Below is a small trained network, with its code and all its weights. Each question gives an input and a class and asks what happens when units are switched off, that is, made to give their printed mean instead of their output.

import numpy as np


def w(rows, s, z=0):
    codes = np.array(rows[::2]) - 128.0
    scale = np.full(codes.shape[1], s)
    scale[-1] = z or s
    return codes * scale


def norm(h):
    return h / np.sqrt((h * h).mean(-1, keepdims=True) + 1e-5)


def f(y):
    return y / 2 * (1 + np.tanh(0.7978845608 * (y + 0.044715 * y**3)))


def log_softmax(a):
    a = a - a.max(-1, keepdims=True)
    return a - np.log(np.exp(a).sum(-1, keepdims=True))


def net(x, mask):
    res = np.array(x, float).reshape(1, 6) / 4 @ E
    u = 0
    for l in range(4):
        y = f(norm(res) @ A[l][:, :-1].T + A[l][:, -1])
        res = res + np.where(mask[u : u + 4], y, B[l][:, -1]) @ B[l][:, :-1]
        u += 4
    return log_softmax(norm(res)[-1] @ U[:, :-1].T + U[:, -1])


A, B = {}, {}
E = w([
[216,151,104,70,104],'x0',
[145,122,143,139,37],'x1',
[106,222,149,41,91],'x2',
[167,210,72,186,146],'x3',
[101,110,3,102,102],'x4',
[124,132,131,117,164],'x5',
],0.0076)
A[0] = w([
[86,210,164,171,236,4],'L0N0',
[170,63,151,97,149,156],'L0N1',
[193,7,76,254,111,78],'L0N2',
[189,81,91,119,214,76],'L0N3',
],0.007,0.0035)
B[0] = w([
[82,209,138,186,159,150],'L0N0',
[118,66,202,178,137,173],'L0N1',
[117,94,201,177,83,254],'L0N2',
[197,128,120,2,159,151],'L0N3',
],0.0087,0.004)
A[1] = w([
[135,153,199,83,73,131],'L1N0',
[2,68,50,93,135,1],'L1N1',
[163,162,126,219,111,46],'L1N2',
[125,229,151,153,203,45],'L1N3',
],0.0095,0.0038)
B[1] = w([
[83,176,191,112,104,251],'L1N0',
[46,74,8,89,123,213],'L1N1',
[133,106,105,220,128,174],'L1N2',
[49,98,151,110,178,197],'L1N3',
],0.011,0.0029)
A[2] = w([
[225,67,143,73,199,84],'L2N0',
[167,103,171,105,232,99],'L2N1',
[80,28,176,153,203,185],'L2N2',
[178,169,104,255,91,4],'L2N3',
],0.0087,0.0036)
B[2] = w([
[225,73,103,127,153,148],'L2N0',
[172,138,31,73,187,152],'L2N1',
[159,145,98,82,77,254],'L2N2',
[140,209,87,254,62,158],'L2N3',
],0.0079,0.0061)
A[3] = w([
[105,182,154,177,195,40],'L3N0',
[81,182,124,106,254,2],'L3N1',
[205,175,78,109,95,177],'L3N2',
[145,29,174,183,76,46],'L3N3',
],0.0083,0.0037)
B[3] = w([
[151,139,39,99,193,141],'L3N0',
[78,155,108,252,239,178],'L3N1',
[173,179,119,167,91,211],'L3N2',
[108,17,118,133,167,251],'L3N3',
],0.011,0.0024)
U = w([
[128,25,184,142,96,145],'0',
[64,91,60,81,98,166],'1',
[233,106,120,80,149,61],'2',
[96,172,234,68,88,235],'3',
[155,135,130,253,83,2],'4',
[79,171,122,148,218,192],'5',
[171,211,105,105,59,47],'6',
],0.021,0.0022)

Each question gives the input, the list of numbers given to net, and the class t.
The units are the neurons (one row each of A and B). Each row of codes is followed by its name. A weight is (code - 128) times the scale printed after its matrix; where a second scale follows, it is the last column's (A, B and U).
mask holds one flag per neuron, layer by layer. A switched-off neuron (its flag False) gives its mean, the last column of its row in B, instead of its output. The means were averaged over made-up inputs and are rounded, as every weight is.
A unit's drop is (log p(t) with every unit on - log p(t) with that unit switched off) / (log p(t) with every unit on - log p(t) with every unit switched off).
The circuit of an input: a set's keep is (log p(t) with only the set's units on - log p(t) with every unit switched off) / (log p(t) with every unit on - log p(t) with every unit switched off). Starting from the 12 units with the biggest drops (on a tie, the unit counted first), units are removed one at a time, each time the one whose removal leaves the highest keep (on an exact tie, the one counted first), for as long as the keep stays at least 0.8.
circuit, biggest first: the units of the circuit, biggest drop first
top k neurons: the k neurons with the biggest drops, biggest first
top k neurons in layer l: the k neurons of layer l with the biggest drops, biggest first
drop when u is switched off: that unit's drop, to one decimal
input [2,-4,-2,-2,-7,1], class 2: top neuron in layer 0 : (L0N1)
input [1,-7,2,-3,-8,-3], class 5: circuit, biggest first : (L3N1 L2N1)
input [6,-5,-8,-4,8,3], class 2: circuit, biggest first : (L0N3 L2N0)
input [7,0,-2,-1,1,-8], class 0: circuit, biggest first : (L2N2 L3N3)
input [-4,-5,0,-8,-1,-3], class 1: circuit, biggest first : (L0N2 L1N1)
input [1,-8,7,8,6,-5], class 5: circuit, biggest first : (L3N1 L1N3)
input [5,-6,3,0,-2,-8], class 5: circuit, biggest first : (L2N2 L3N1)
input [1,-2,2,3,-4,-8], class 5: circuit, biggest first : (L1N3 L0N2)
input [5,-7,2,-3,-8,-1], class 5: top 3 neurons : (L3N1 L2N1 L0N2)
input [4,7,2,-3,2,-3], class 3: top 2 neurons : (L1N0 L2N2)
input [8,7,4,7,-6,8], class 3: top 2 neurons : (L1N0 L1N3)
input [1,-3,-6,3,-1,6], class 2: drop when L0N3 is switched off : 1.6
input [4,2,6,0,0,-1], class 3: drop when L1N0 is switched off : 0.7
input [-4,-6,8,0,-6,-1], class 5: circuit, biggest first : (L3N1)
input [2,3,-3,-2,5,-8], class 0: drop when L0N2 is switched off : 0.3
input [3,-6,-7,-3,1,4], class 2: drop when L1N1 is switched off : 0.0
